Below is a small trained network, with its code and all its weights. Each question gives an input and a class and asks what happens when units are switched off, that is, made to give their printed mean instead of their output.

import numpy as np


def w(rows, s, z=0):
    codes = np.array(rows[::2]) - 128.0
    scale = np.full(codes.shape[1], s)
    scale[-1] = z or s
    return codes * scale


def norm(h):
    return h / np.sqrt((h * h).mean(-1, keepdims=True) + 1e-5)


def f(y):
    return np.maximum(y, 0)


def log_softmax(a):
    a = a - a.max(-1, keepdims=True)
    return a - np.log(np.exp(a).sum(-1, keepdims=True))


def net(x, mask):
    res = np.array(x, float).reshape(1, 5) / 4 @ E
    u = 0
    for l in range(2):
        y = f(norm(res) @ A[l][:, :-1].T + A[l][:, -1])
        res = res + np.where(mask[u : u + 4], y, B[l][:, -1]) @ B[l][:, :-1]
        u += 4
    return log_softmax(norm(res)[-1] @ U[:, :-1].T + U[:, -1])


A, B = {}, {}
E = w([
[162,177,163,157,62,86,23,182,133,197,26,113],'x0',
[14,82,38,94,195,228,40,141,103,106,177,90],'x1',
[105,254,83,62,184,197,141,136,174,107,103,121],'x2',
[148,116,125,92,114,138,131,99,89,110,102,121],'x3',
[113,147,83,140,128,62,104,100,138,119,162,135],'x4',
],0.008)
A[0] = w([
[90,16,172,105,109,87,173,135,145,71,189,147,51],'L0N0',
[53,76,98,118,109,124,36,176,71,170,116,47,5],'L0N1',
[138,207,95,72,136,133,238,79,180,92,99,207,102],'L0N2',
[97,108,126,168,2,141,77,130,124,114,112,179,52],'L0N3',
],0.0064,0.0022)
B[0] = w([
[141,166,140,84,67,102,139,164,149,106,98,93,206],'L0N0',
[47,89,159,78,127,146,249,130,129,107,105,152,194],'L0N1',
[102,121,161,175,137,149,148,108,147,136,133,149,254],'L0N2',
[141,78,110,177,115,98,137,147,146,147,100,149,174],'L0N3',
],0.017,0.0066)
A[1] = w([
[67,145,79,89,132,225,128,202,96,43,156,97,149],'L1N0',
[151,130,167,96,127,191,97,71,168,55,174,142,4],'L1N1',
[81,60,172,117,196,94,176,175,143,110,166,189,190],'L1N2',
[122,116,152,2,33,74,204,191,185,73,181,66,83],'L1N3',
],0.0061,0.0014)
B[1] = w([
[168,204,42,63,126,23,76,145,95,152,180,79,227],'L1N0',
[157,79,89,170,115,2,148,108,209,162,186,123,162],'L1N1',
[127,30,84,110,158,145,78,114,110,44,115,94,229],'L1N2',
[126,245,213,152,158,185,34,100,135,143,82,169,255],'L1N3',
],0.0099,0.0073)
U = w([
[179,210,155,167,100,158,128,103,146,163,94,160,241],'0',
[62,20,133,144,178,189,247,86,149,99,141,170,242],'1',
[76,179,120,34,140,148,36,160,72,111,107,108,2],'2',
[166,112,18,76,189,127,136,119,97,134,230,96,37],'3',
[238,21,91,162,76,93,111,159,89,215,114,130,58],'4',
],0.011,0.001)

Each question gives the input, the list of numbers given to net, and the class t.
The units are the neurons (one row each of A and B). Each row of codes is followed by its name. A weight is (code - 128) times the scale printed after its matrix; where a second scale follows, it is the last column's (A, B and U).
mask holds one flag per neuron, layer by layer. A switched-off neuron (its flag False) gives its mean, the last column of its row in B, instead of its output. The means were averaged over made-up inputs and are rounded, as every weight is.
A unit's drop is (log p(t) with every unit on - log p(t) with that unit switched off) / (log p(t) with every unit on - log p(t) with every unit switched off).
The circuit of an input: a set's keep is (log p(t) with only the set's units on - log p(t) with every unit switched off) / (log p(t) with every unit on - log p(t) with every unit switched off). Starting from all 8 units, units are removed one at a time, each time the one whose removal leaves the highest keep (on an exact tie, the one counted first), for as long as the keep stays at least 0.8.
circuit, biggest first: the units of the circuit, biggest drop first
unit that matters most: the unit with the biggest drop
k most important neurons: the k neurons with the biggest drops, biggest first
top k neurons in layer l: the k neurons of layer l with the biggest drops, biggest first
input [-3,4,-4,-6,8], class 2: circuit, biggest first -> L1N3; L0N0
input [-7,5,1,0,-5], class 3: top 2 neurons in layer 1 -> L1N1; L1N0
input [1,-4,-1,-2,8], class 4: circuit, biggest first -> L0N0; L1N3
input [-5,6,5,-4,-6], class 3: circuit, biggest first -> L1N0; L1N3
input [-8,-6,-2,3,6], class 0: top neuron in layer 1 -> L1N3
input [-1,-5,8,-7,8], class 1: 3 most important neurons -> L0N2; L1N3; L1N0
input [-1,-6,7,-3,6], class 1: 4 most important neurons -> L0N2; L1N3; L1N0; L0N0
input [-7,-7,0,-7,7], class 0: 2 most important neurons -> L0N0; L0N1
input [-8,-3,-7,4,-5], class 0: 2 most important neurons -> L0N0; L1N3
input [1,-2,-2,-1,-2], class 4: circuit, biggest first -> L1N3; L0N1
input [-7,6,-2,-1,-7], class 2: 3 most important neurons -> L0N0; L1N3; L0N2
input [-1,-8,5,-4,5], class 1: 2 most important neurons -> L0N2; L1N3
input [0,4,3,-5,-6], class 3: circuit, biggest first -> L1N0; L1N3
input [-2,6,5,4,5], class 3: unit that matters most -> L0N0
input [-4,-5,7,3,-3], class 1: 2 most important neurons -> L0N2; L1N3
input [5,1,0,8,-2], class 1: 4 most important neurons -> L0N1; L0N3; L0N0; L1N0
input [6,-2,-1,-6,3], class 4: 3 most important neurons -> L1N3; L0N3; L0N0
input [0,-8,1,0,-8], class 1: circuit, biggest first -> L0N0; L1N0
input [-5,1,2,0,-8], class 3: 2 most important neurons -> L1N0; L0N1
input [-5,3,0,5,-7], class 2: unit that matters most -> L0N0
input [-6,-8,7,-6,2], class 1: 2 most important neurons -> L0N2; L1N3
